Below is a small trained network, with its code and all its weights. Each question gives an input and a target symbol and asks what happens when units are switched off, that is, made to give their printed mean instead of their output.

import numpy as np


def w(rows, s, z=0):
    codes = np.array(rows[::2]) - 128.0
    scale = np.full(codes.shape[1], s)
    scale[-1] = z or s
    return codes * scale


def f(y):
    return np.maximum(y, 0)


def softmax(a):
    e = np.exp(a - a.max(-1, keepdims=True))
    return e / e.sum(-1, keepdims=True)


def log_softmax(a):
    a = a - a.max(-1, keepdims=True)
    return a - np.log(np.exp(a).sum(-1, keepdims=True))


def net(x, mask):
    ids = ['βγζηθλπω'.index(c) for c in x.split()]
    T = len(ids)
    res = E[ids] + P[:T]
    u = 0
    for l in range(2):
        r = res
        for j in range(2):
            rows = slice(2 * j, 2 * j + 2)
            q, k, v = (r @ M[l][rows].T for M in (Q, K, V))
            z = softmax(np.where(np.tri(T) > 0, q @ k.T / 2**0.5, -1e9)) @ v
            o = O[l][rows]
            res = res + np.where(mask[u + j], z, o[:, -1]) @ o[:, :-1]
        u += 2
        y = f(res @ A[l][:, :-1].T + A[l][:, -1])
        res = res + np.where(mask[u : u + 4], y, B[l][:, -1]) @ B[l][:, :-1]
        u += 4
    return log_softmax(res[-1] @ U[:, :-1].T + U[:, -1])


Q, K, V, O, A, B = {}, {}, {}, {}, {}, {}
E = w([
[109,94,8,164,102,140,108],'β',
[136,195,160,173,118,175,80],'γ',
[120,96,100,134,187,140,34],'ζ',
[144,139,124,77,30,132,64],'η',
[52,149,169,79,147,94,132],'θ',
[181,116,99,83,200,109,151],'λ',
[114,100,126,149,97,149,169],'π',
[167,158,154,152,173,145,181],'ω',
],0.018)
P = w([
[173,173,117,158,117,1,122],'0',
[139,146,126,120,139,73,121],'1',
[125,151,122,108,133,93,132],'2',
[120,150,125,107,133,120,134],'3',
[120,144,134,98,131,142,140],'4',
[132,139,140,98,130,169,140],'5',
[133,113,154,96,115,169,140],'6',
],0.0095)
Q[0] = w([
[1,210,174,122,91,38,145],'0.h1',
[91,10,180,177,150,133,186],'0.h1',
[58,115,25,112,217,62,146],'0.h2',
[197,110,81,207,129,194,239],'0.h2',
],0.006)
K[0] = w([
[254,96,140,95,154,186,120],'0.h1',
[194,111,120,160,31,63,73],'0.h1',
[154,150,178,73,67,214,102],'0.h2',
[113,187,196,86,167,14,103],'0.h2',
],0.0066)
V[0] = w([
[197,99,46,206,205,122,234],'0.h1',
[182,207,146,244,50,193,60],'0.h1',
[163,83,1,67,57,116,85],'0.h2',
[53,95,171,47,104,47,201],'0.h2',
],0.0061)
O[0] = w([
[206,211,154,65,120,72,139,10],'0.h1',
[74,209,127,242,101,144,129,3],'0.h1',
[3,171,82,64,161,162,122,235],'0.h2',
[110,12,214,70,123,78,201,228],'0.h2',
],0.0076,0.0022)
A[0] = w([
[107,126,38,86,46,130,122,198],'0.n1',
[140,175,95,180,106,105,193,123],'0.n2',
[56,43,63,21,145,96,102,230],'0.n3',
[98,47,83,254,108,125,206,244],'0.n4',
],0.0051,0.0011)
B[0] = w([
[90,185,136,84,31,29,128,182],'0.n1',
[156,191,140,240,167,90,147,140],'0.n2',
[141,83,111,3,151,102,91,255],'0.n3',
[15,79,57,115,99,103,186,155],'0.n4',
],0.0062,0.0081)
Q[1] = w([
[255,89,102,184,121,205,109],'1.h1',
[147,143,144,150,200,150,174],'1.h1',
[133,143,162,160,163,161,224],'1.h2',
[156,125,102,139,39,136,101],'1.h2',
],0.0081)
K[1] = w([
[100,188,120,190,153,18,117],'1.h1',
[238,104,119,142,86,2,100],'1.h1',
[209,184,220,193,153,102,238],'1.h2',
[108,164,51,145,61,93,84],'1.h2',
],0.0071)
V[1] = w([
[164,29,31,168,171,133,151],'1.h1',
[198,110,109,128,6,122,91],'1.h1',
[134,113,127,26,126,101,136],'1.h2',
[202,180,135,100,135,99,2],'1.h2',
],0.0077)
O[1] = w([
[144,82,14,140,135,152,162,95],'1.h1',
[143,131,114,64,2,173,80,103],'1.h1',
[150,161,145,186,76,124,80,249],'1.h2',
[131,82,175,126,158,164,51,158],'1.h2',
],0.011,0.012)
A[1] = w([
[159,145,133,67,129,3,86,43],'1.n1',
[107,183,220,165,137,75,177,216],'1.n2',
[181,253,161,103,151,154,87,124],'1.n3',
[214,229,71,91,201,62,200,250],'1.n4',
],0.0066,0.0013)
B[1] = w([
[108,150,128,26,172,176,159,255],'1.n1',
[85,197,185,184,92,37,103,217],'1.n2',
[129,206,25,125,139,112,150,220],'1.n3',
[129,178,139,70,99,231,255,168],'1.n4',
],0.0074,0.0099)
U = w([
[158,175,140,254,95,116,74,252],'β',
[143,102,125,148,84,125,128,193],'γ',
[88,150,2,118,126,107,126,17],'ζ',
[116,103,209,126,172,51,97,130],'η',
[109,90,106,164,189,162,53,217],'θ',
[177,185,148,134,84,134,184,76],'λ',
[156,110,108,51,180,187,150,75],'π',
[101,113,172,122,52,190,67,91],'ω',
],0.0079,0.0029)

Each question gives the input, a string of symbols that net reads in full, and the target symbol t.
The units are the heads (2 rows each of Q, K, V and O) and the neurons (one row each of A and B). Each row of codes is followed by its name. A weight is (code - 128) times the scale printed after its matrix; where a second scale follows, it is the last column's (O, A, B and U).
mask holds one flag per unit, layer by layer, with each layer's heads first. A switched-off unit (its flag False) gives its mean, the last column of its rows in O or B, instead of its output. The means were averaged over made-up inputs and are rounded, as every weight is.
A unit's drop is (log p(t) with every unit on - log p(t) with that unit switched off) / (log p(t) with every unit on - log p(t) with every unit switched off).
The circuit of an input: a set's keep is (log p(t) with only the set's units on - log p(t) with every unit switched off) / (log p(t) with every unit on - log p(t) with every unit switched off). Starting from all 12 units, units are removed one at a time, each time the one whose removal leaves the highest keep (on an exact tie, the one counted first), for as long as the keep stays at least 0.8.
units of the circuit, in order: the units of the circuit, biggest drop first
unit that matters most: the unit with the biggest drop
k most important neurons: the k neurons with the biggest drops, biggest first
top k neurons in layer l: the k neurons of layer l with the biggest drops, biggest first
heads that matter: for each layer, one digit per head in row order, 1 if its drop is at least 0.15 and else 0, layers parted by /
input λ β η η θ ω γ, target β: 2 most important neurons	(1.n1 1.n3)
input γ θ θ θ θ γ, target η: heads that matter	11 / 11
input γ η θ ω θ, target λ: unit that matters most	1.h2
input λ θ λ η λ θ, target π: 4 most important neurons	(1.n2 0.n3 1.n1 0.n1)
input β γ β, target β: heads that matter	11 / 10
input θ ω θ, target λ: heads that matter	11 / 01
input γ π β β ζ π, target π: heads that matter	11 / 01
input θ θ ω, target λ: units of the circuit, in order	(1.h2 1.n4 0.h2)
input β θ β, target η: units of the circuit, in order	(0.h2 1.h1 0.n1)
input β β γ π, target β: top 2 neurons in layer 0	(0.n1 0.n3)
input γ ζ γ, target θ: units of the circuit, in order	(1.h2 0.h2)
input θ η π θ β θ, target ζ: units of the circuit, in order	(0.h2 1.h2)
input θ η ω θ, target ω: heads that matter	10 / 10
input ω θ η θ θ ω, target η: unit that matters most	0.h1
input η θ θ π, target ζ: 2 most important neurons	(0.n4 0.n1)
input θ λ η θ, target π: units of the circuit, in order	(0.h1 1.n1)
input β θ ζ ω ω, target λ: units of the circuit, in order	(1.h2 1.n4 0.n3)
input ζ θ β β ω θ, target ζ: heads that matter	11 / 00
input λ θ β θ θ β, target η: units of the circuit, in order	(0.h2 1.h1)
input λ θ η η θ η, target η: units of the circuit, in order	(1.h1 0.h2)
input η λ θ η, target π: unit that matters most	0.h1
input η ω ω λ, target π: heads that matter	00 / 01
input η ζ θ β π, target ζ: units of the circuit, in order	(0.h1 0.n4 1.h1)
input ω γ ω, target β: heads that matter	11 / 10
input ζ π λ, target π: heads that matter	00 / 00
input γ β γ, target ζ: heads that matter	01 / 01
